Below are the code and all the weights of a small trained network. Each question names an input and a class and asks about switching units off, where a switched-off unit gives its printed mean instead of its output.

import numpy as np


def w(rows, s, z=0):
    codes = np.array(rows[::2]) - 128.0
    scale = np.full(codes.shape[1], s)
    scale[-1] = z or s
    return codes * scale


def f(y):
    return np.maximum(y, 0)


def log_softmax(a):
    a = a - a.max(-1, keepdims=True)
    return a - np.log(np.exp(a).sum(-1, keepdims=True))


def net(x, mask):
    res = np.array(x, float).reshape(1, 3) / 4 @ E
    y = f(res @ A[0][:, :-1].T + A[0][:, -1])
    res = res + np.where(mask, y, B[0][:, -1]) @ B[0][:, :-1]
    return log_softmax(res[-1] @ U[:, :-1].T + U[:, -1])


A, B = {}, {}
E = w([
[218,59,162,252,100,85,122,154,129,98,174,132],'x0',
[76,61,79,103,112,137,248,31,40,178,86,91],'x1',
[96,229,125,114,16,82,127,38,148,83,160,227],'x2',
],0.012)
A[0] = w([
[117,148,128,91,131,92,192,86,82,138,102,115,205],'N1',
[111,198,125,83,129,126,101,187,165,138,123,146,200],'N2',
[71,78,134,124,110,135,165,127,109,147,137,127,55],'N3',
[130,60,101,141,164,134,148,134,92,138,138,97,168],'N4',
[127,167,101,114,156,99,141,123,106,141,127,150,112],'N5',
[134,42,135,204,70,79,169,68,93,129,124,149,155],'N6',
[101,103,142,88,250,113,139,188,117,153,118,82,87],'N7',
[74,150,122,108,115,124,140,97,127,157,110,101,191],'N8',
[119,149,115,158,134,111,162,63,137,113,135,105,254],'N9',
[102,152,118,107,137,107,131,90,83,135,137,144,178],'N10',
[151,243,109,104,89,131,68,159,136,124,125,153,196],'N11',
[104,249,154,108,128,137,65,117,185,118,142,152,118],'N12',
[155,197,159,117,123,93,115,146,165,119,129,131,126],'N13',
[164,154,135,143,85,106,130,101,140,132,107,123,109],'N14',
[116,150,145,113,94,154,165,51,90,110,150,94,177],'N15',
[166,191,130,207,78,93,67,170,188,99,154,150,174],'N16',
[95,167,131,120,156,130,117,123,159,114,142,114,90],'N17',
[77,154,148,124,94,78,112,131,155,109,135,142,121],'N18',
[126,178,89,61,105,119,188,61,102,132,128,128,111],'N19',
[176,143,131,113,184,119,83,109,114,99,132,142,107],'N20',
[118,77,125,146,145,120,131,190,159,147,136,131,148],'N21',
[65,178,126,68,89,133,114,51,137,151,105,156,138],'N22',
[134,64,113,122,214,159,86,198,152,118,101,87,205],'N23',
],0.011,0.0029)
B[0] = w([
[119,108,133,83,136,153,150,167,151,136,74,128,183],'N1',
[115,148,47,116,93,130,134,125,136,101,162,115,192],'N2',
[126,131,108,133,175,68,91,127,160,160,74,134,159],'N3',
[241,101,137,175,162,120,121,115,145,141,112,140,184],'N4',
[104,111,150,95,124,140,126,137,145,118,141,122,146],'N5',
[161,152,107,141,15,83,133,116,86,156,154,23,194],'N6',
[226,195,109,94,205,176,134,141,104,122,147,136,205],'N7',
[139,118,142,88,125,158,122,169,113,103,115,144,171],'N8',
[152,105,113,146,94,137,173,115,112,114,102,152,162],'N9',
[95,97,121,87,114,139,148,135,122,149,121,146,163],'N10',
[88,144,49,164,158,98,109,91,166,117,153,175,220],'N11',
[112,161,6,153,133,111,127,81,152,95,115,130,229],'N12',
[111,132,96,166,160,118,89,98,154,121,133,149,187],'N13',
[127,126,105,138,144,165,114,113,105,120,158,129,158],'N14',
[154,95,139,125,117,120,171,140,137,124,75,173,174],'N15',
[25,151,210,214,143,115,78,94,113,133,205,144,254],'N16',
[118,114,112,106,112,143,134,135,151,93,137,73,153],'N17',
[150,129,111,187,147,154,127,127,111,108,147,204,179],'N18',
[104,93,166,71,101,148,168,152,129,126,90,148,192],'N19',
[94,142,132,120,148,118,145,129,139,177,83,113,156],'N20',
[147,136,200,87,141,108,135,133,129,120,120,139,171],'N21',
[83,100,182,100,99,157,126,180,152,98,104,185,206],'N22',
[169,153,145,82,230,162,135,149,90,157,134,97,220],'N23',
],0.017,0.023)
U = w([
[117,124,96,79,132,168,123,126,187,69,109,139,6],'0',
[133,213,60,49,199,164,90,121,143,111,140,108,152],'1',
[185,89,97,107,81,80,157,100,119,159,68,61,16],'2',
[119,65,170,48,96,172,173,152,130,113,52,167,96],'3',
[76,151,90,171,132,90,91,51,159,98,146,164,219],'4',
[223,148,166,79,217,174,120,146,93,160,119,89,209],'5',
[56,126,254,142,163,79,57,111,147,153,148,119,84],'6',
[162,147,174,135,82,134,126,100,56,123,191,85,114],'7',
],0.0096,0.0015)

Each question gives the input, the list of numbers given to net, and the class t.
The units are the neurons (one row each of A and B). Each row of codes is followed by its name. A weight is (code - 128) times the scale printed after its matrix; where a second scale follows, it is the last column's (A, B and U).
mask holds one flag per neuron, in row order. A switched-off neuron (its flag False) gives its mean, the last column of its row in B, instead of its output. The means were averaged over made-up inputs and are rounded, as every weight is.
A unit's drop is (log p(t) with every unit on - log p(t) with that unit switched off) / (log p(t) with every unit on - log p(t) with every unit switched off).
The circuit of an input: a set's keep is (log p(t) with only the set's units on - log p(t) with every unit switched off) / (log p(t) with every unit on - log p(t) with every unit switched off). Starting from the 12 units with the biggest drops (on a tie, the unit counted first), units are removed one at a time, each time the one whose removal leaves the highest keep (on an exact tie, the one counted first), for as long as the keep stays at least 0.8.
units of the circuit, in order: the units of the circuit, biggest drop first
k most important neurons: the k neurons with the biggest drops, biggest first
drop of u: that unit's drop, to one decimal
input [-6,-5,-7], class 5: units of the circuit, in order : [N23]
input [5,0,2], class 7: units of the circuit, in order : [N6; N11]
input [8,-1,0], class 6: 4 most important neurons : [N16; N7; N2; N12]
input [6,0,4], class 7: units of the circuit, in order : [N6; N12]
input [-3,-1,-2], class 5: units of the circuit, in order : [N12; N11]
input [-5,-7,-8], class 5: 2 most important neurons : [N23; N7]
input [-6,-2,3], class 0: 2 most important neurons : [N16; N22]
input [-6,-2,1], class 0: 3 most important neurons : [N16; N23; N22]
input [8,5,-3], class 2: 2 most important neurons : [N6; N16]
input [-5,-1,8], class 0: 2 most important neurons : [N22; N19]
input [8,2,-2], class 7: 2 most important neurons : [N6; N12]
input [7,-2,2], class 6: 2 most important neurons : [N12; N16]
input [5,-6,-5], class 5: 2 most important neurons : [N23; N7]
input [8,8,-5], class 2: units of the circuit, in order : [N6]
input [8,-2,-3], class 6: 2 most important neurons : [N16; N7]
input [4,-1,2], class 6: 4 most important neurons : [N12; N2; N11; N16]
input [3,-4,-3], class 6: drop of N16 : 0.7
input [-5,-7,3], class 4: drop of N13 : 0.0
input [7,4,-2], class 2: drop of N6 : 0.1
input [-2,-3,0], class 4: units of the circuit, in order : [N7]
input [8,-1,1], class 6: 2 most important neurons : [N16; N7]
